Below are the code and all the weights of a small trained network. Each question names an input and a target symbol and asks about switching units off, where a switched-off unit gives its printed mean instead of its output.

import numpy as np


def w(rows, s, z=0):
    codes = np.array(rows[::2]) - 128.0
    scale = np.full(codes.shape[1], s)
    scale[-1] = z or s
    return codes * scale


def f(y):
    return np.maximum(y, 0)


def softmax(a):
    e = np.exp(a - a.max(-1, keepdims=True))
    return e / e.sum(-1, keepdims=True)


def log_softmax(a):
    a = a - a.max(-1, keepdims=True)
    return a - np.log(np.exp(a).sum(-1, keepdims=True))


def net(x, mask):
    ids = ['ΘΞΨαβγδζηλμπστφω'.index(c) for c in x.split()]
    T = len(ids)
    res = E[ids] + P[:T]
    u = 0
    for l in range(2):
        r = res
        for j in range(3):
            rows = slice(3 * j, 3 * j + 3)
            q, k, v = (r @ M[l][rows].T for M in (Q, K, V))
            z = softmax(np.where(np.tri(T) > 0, q @ k.T / 3**0.5, -1e9)) @ v
            o = O[l][rows]
            res = res + np.where(mask[u + j], z, o[:, -1]) @ o[:, :-1]
        u += 3
        y = f(res @ A[l][:, :-1].T + A[l][:, -1])
        res = res + np.where(mask[u : u + 4], y, B[l][:, -1]) @ B[l][:, :-1]
        u += 4
    return log_softmax(res[-1] @ U[:, :-1].T + U[:, -1])


Q, K, V, O, A, B = {}, {}, {}, {}, {}, {}
E = w([
[157,123,132,127,134,155,75],'Θ',
[141,184,115,106,125,90,164],'Ξ',
[142,111,175,92,125,125,110],'Ψ',
[125,112,183,183,51,208,58],'α',
[178,184,85,95,112,135,152],'β',
[128,180,196,112,189,167,203],'γ',
[134,137,170,156,79,119,115],'δ',
[118,120,173,150,124,191,102],'ζ',
[155,162,166,207,96,193,163],'η',
[180,145,173,122,86,177,172],'λ',
[126,159,76,141,71,111,81],'μ',
[119,136,173,127,114,250,155],'π',
[78,124,155,129,182,194,99],'σ',
[83,138,183,117,195,109,138],'τ',
[140,150,64,78,141,68,119],'φ',
[74,136,213,170,97,206,96],'ω',
],0.012)
P = w([
[171,57,116,166,153,98,115],'0',
[124,164,21,165,176,172,169],'1',
[64,121,130,8,45,103,94],'2',
[123,114,106,243,97,132,101],'3',
[75,36,185,136,80,72,230],'4',
[75,206,197,88,60,97,73],'5',
[156,180,52,196,213,178,113],'6',
[210,141,172,60,176,148,70],'7',
],0.013)
Q[0] = w([
[76,71,131,204,178,181,220],'0.h0',
[10,116,147,173,83,25,202],'0.h0',
[19,82,50,69,73,108,202],'0.h0',
[224,67,133,78,104,173,137],'0.h1',
[16,223,205,84,155,174,48],'0.h1',
[125,111,107,69,90,159,3],'0.h1',
[82,67,184,96,119,211,184],'0.h2',
[189,14,142,154,200,90,175],'0.h2',
[147,11,169,82,65,72,117],'0.h2',
],0.0069)
K[0] = w([
[194,55,69,137,210,222,125],'0.h0',
[183,255,66,114,208,125,105],'0.h0',
[97,197,60,61,128,206,61],'0.h0',
[146,122,141,81,69,120,137],'0.h1',
[136,173,184,131,163,143,116],'0.h1',
[99,141,143,103,107,85,43],'0.h1',
[154,145,90,173,208,141,183],'0.h2',
[254,161,56,80,108,87,89],'0.h2',
[132,219,83,93,143,116,132],'0.h2',
],0.0083)
V[0] = w([
[148,70,180,153,12,42,112],'0.h0',
[18,133,150,128,255,19,71],'0.h0',
[192,168,169,186,167,78,232],'0.h0',
[190,109,172,153,221,151,55],'0.h1',
[153,49,117,136,239,98,158],'0.h1',
[158,68,164,129,183,165,163],'0.h1',
[100,145,230,158,73,130,178],'0.h2',
[239,98,209,103,191,138,29],'0.h2',
[231,96,80,122,114,82,59],'0.h2',
],0.007)
O[0] = w([
[9,150,201,219,19,102,217,163],'0.h0',
[8,1,112,78,228,24,31,41],'0.h0',
[165,99,96,55,207,20,219,129],'0.h0',
[204,93,73,103,103,204,135,133],'0.h1',
[92,59,110,185,86,241,119,26],'0.h1',
[114,57,59,121,57,144,135,137],'0.h1',
[53,190,74,136,144,176,200,238],'0.h2',
[167,61,16,87,30,92,116,87],'0.h2',
[181,147,107,181,31,77,87,4],'0.h2',
],0.0062,0.0035)
A[0] = w([
[177,153,106,165,153,20,156,164],'0.n0',
[139,130,98,254,128,141,133,94],'0.n1',
[231,106,140,106,141,121,59,3],'0.n2',
[108,163,55,114,143,172,135,187],'0.n3',
],0.0085,0.005)
B[0] = w([
[132,74,224,191,173,204,134,176],'0.n0',
[137,107,25,124,187,107,146,240],'0.n1',
[163,95,168,2,95,102,86,138],'0.n2',
[87,146,199,219,103,97,72,254],'0.n3',
],0.0089,0.0051)
Q[1] = w([
[56,119,109,199,62,168,222],'1.h0',
[69,84,129,109,58,55,180],'1.h0',
[86,182,194,12,63,72,121],'1.h0',
[69,161,106,24,42,107,149],'1.h1',
[35,146,37,219,163,180,60],'1.h1',
[167,191,200,117,115,173,160],'1.h1',
[81,112,72,223,203,141,178],'1.h2',
[176,184,86,201,128,150,13],'1.h2',
[179,132,81,254,141,204,147],'1.h2',
],0.0073)
K[1] = w([
[87,134,70,213,80,128,128],'1.h0',
[64,198,76,150,150,80,10],'1.h0',
[64,217,209,179,183,99,157],'1.h0',
[79,254,114,113,109,86,177],'1.h1',
[94,64,57,155,49,108,166],'1.h1',
[162,159,210,116,177,122,199],'1.h1',
[132,39,94,146,104,118,112],'1.h2',
[178,25,166,131,98,83,218],'1.h2',
[170,56,117,152,74,156,158],'1.h2',
],0.0084)
V[1] = w([
[164,202,99,203,70,76,88],'1.h0',
[142,126,243,163,151,128,55],'1.h0',
[206,71,168,1,126,140,125],'1.h0',
[53,115,128,18,51,115,98],'1.h1',
[29,88,117,162,81,16,126],'1.h1',
[200,65,159,145,70,12,241],'1.h1',
[30,154,107,87,138,193,246],'1.h2',
[62,78,229,79,216,101,200],'1.h2',
[88,148,83,200,175,157,75],'1.h2',
],0.0092)
O[1] = w([
[204,82,159,69,83,86,113,98],'1.h0',
[108,93,186,147,142,176,47,202],'1.h0',
[35,206,106,185,102,108,55,2],'1.h0',
[85,160,188,186,164,21,152,84],'1.h1',
[135,8,202,91,254,66,162,69],'1.h1',
[42,64,150,66,59,148,158,146],'1.h1',
[107,148,69,187,144,138,237,215],'1.h2',
[48,157,117,139,173,168,152,46],'1.h2',
[204,69,86,145,142,155,93,216],'1.h2',
],0.0099,0.0033)
A[1] = w([
[164,254,112,63,189,8,92,72],'1.n0',
[30,244,100,164,120,48,99,95],'1.n1',
[129,210,233,124,165,114,202,2],'1.n2',
[123,177,238,100,134,3,76,22],'1.n3',
],0.0056,0.005)
B[1] = w([
[203,91,100,2,218,201,157,168],'1.n0',
[190,89,74,64,97,46,139,246],'1.n1',
[146,187,113,91,83,68,70,229],'1.n2',
[72,106,62,224,131,118,152,203],'1.n3',
],0.0083,0.011)
U = w([
[111,133,141,124,112,75,111,155],'Θ',
[58,139,178,66,176,197,86,227],'Ξ',
[77,114,192,183,93,76,180,154],'Ψ',
[173,162,154,45,131,81,136,2],'α',
[97,190,179,63,102,133,63,124],'β',
[49,132,36,105,173,143,146,81],'γ',
[78,111,169,2,155,92,190,122],'δ',
[133,147,165,124,128,112,94,199],'ζ',
[121,178,91,4,153,133,151,68],'η',
[86,170,188,98,54,97,198,89],'λ',
[142,152,210,53,144,136,67,139],'μ',
[176,215,125,175,103,133,85,102],'π',
[136,179,109,162,190,100,46,110],'σ',
[64,82,111,130,226,128,120,65],'τ',
[77,140,206,177,111,122,77,187],'φ',
[172,59,114,244,204,139,180,98],'ω',
],0.0067,0.0055)

Each question gives the input, a string of symbols that net reads in full, and the target symbol t.
The units are the heads (3 rows each of Q, K, V and O) and the neurons (one row each of A and B). Each row of codes is followed by its name. A weight is (code - 128) times the scale printed after its matrix; where a second scale follows, it is the last column's (O, A, B and U).
mask holds one flag per unit, layer by layer, with each layer's heads first. A switched-off unit (its flag False) gives its mean, the last column of its rows in O or B, instead of its output. The means were averaged over made-up inputs and are rounded, as every weight is.
A unit's drop is (log p(t) with every unit on - log p(t) with that unit switched off) / (log p(t) with every unit on - log p(t) with every unit switched off).
The circuit of an input: a set's keep is (log p(t) with only the set's units on - log p(t) with every unit switched off) / (log p(t) with every unit on - log p(t) with every unit switched off). Starting from the 12 units with the biggest drops (on a tie, the unit counted first), units are removed one at a time, each time the one whose removal leaves the highest keep (on an exact tie, the one counted first), for as long as the keep stays at least 0.8.
circuit, biggest first: the units of the circuit, biggest drop first
k most important neurons: the k neurons with the biggest drops, biggest first
k most important neurons of layer l: the k neurons of layer l with the biggest drops, biggest first
input ω Θ ω σ, target ω: circuit, biggest first -> [1.n2 1.h0]
input Ξ β η σ Θ ω α, target Ξ: circuit, biggest first -> [0.h2 1.h1 1.h2]
input Ξ η φ ω δ ω ω π, target δ: circuit, biggest first -> [0.h0 1.h0]
input Ξ ω μ, target ω: circuit, biggest first -> [1.h1 0.h0 1.n3]
input ω ω Ξ, target δ: 2 most important neurons of layer 1 -> [1.n0 1.n2]
input α δ π π ω, target δ: circuit, biggest first -> [1.h0]
input π γ μ ω, target π: circuit, biggest first -> [1.h1 0.h0]
input π ω ω ω μ γ ω, target π: circuit, biggest first -> [1.h1 0.h0 0.h1]
input φ π σ λ π, target π: circuit, biggest first -> [0.h0 1.h1]
input π ω φ ω η, target ω: 2 most important neurons of layer 1 -> [1.n2 1.n1]
input ω η Θ ω ω λ ω π, target ω: circuit, biggest first -> [0.h0 1.h2 0.h2 1.h0]
input π μ σ γ ω γ Θ, target π: circuit, biggest first -> [1.h1 0.h0 0.h1]
input η π σ γ π Ξ η Ξ, target π: circuit, biggest first -> [1.h1 0.h0]
input δ π Ψ λ γ φ π λ, target γ: circuit, biggest first -> [1.h2 0.h0 1.h0 0.h2]
input ω Ξ ω Ξ ω ω γ, target ω: 2 most important neurons of layer 0 -> [0.n1 0.n2]
input Ξ π α μ ω γ σ π, target ω: circuit, biggest first -> [0.h2 1.h2 0.h0 1.h0]
input ω ω γ γ π γ σ, target ω: 2 most important neurons -> [0.n1 1.n2]
input μ Θ π γ Ξ ω π, target μ: circuit, biggest first -> [0.h2 1.h2]
input γ λ β γ λ, target λ: 2 most important neurons -> [0.n1 1.n0]
input γ σ φ, target τ: circuit, biggest first -> [1.n3 1.h1 0.h0 1.n0]
input μ γ ω σ φ, target γ: most important neuron -> [0.n0]
input π δ γ, target η: 3 most important neurons -> [1.n1 1.n0 1.n2]
input φ Ξ ω, target σ: 2 most important neurons of layer 1 -> [1.n3 1.n2]
input η σ α ω, target η: most important neuron of layer 0 -> [0.n1]
input γ Ξ Ξ ω δ Ξ γ ω, target δ: 2 most important neurons -> [0.n3 0.n1]
input ω α φ π π γ δ, target ω: 2 most important neurons -> [0.n1 1.n2]
input Ψ Ψ β γ μ γ ω, target Ψ: most important neuron -> [1.n3]
input φ λ π γ, target φ: 2 most important neurons -> [0.n2 0.n0]
input η ω δ δ, target η: 2 most important neurons of layer 0 -> [0.n1 0.n3]
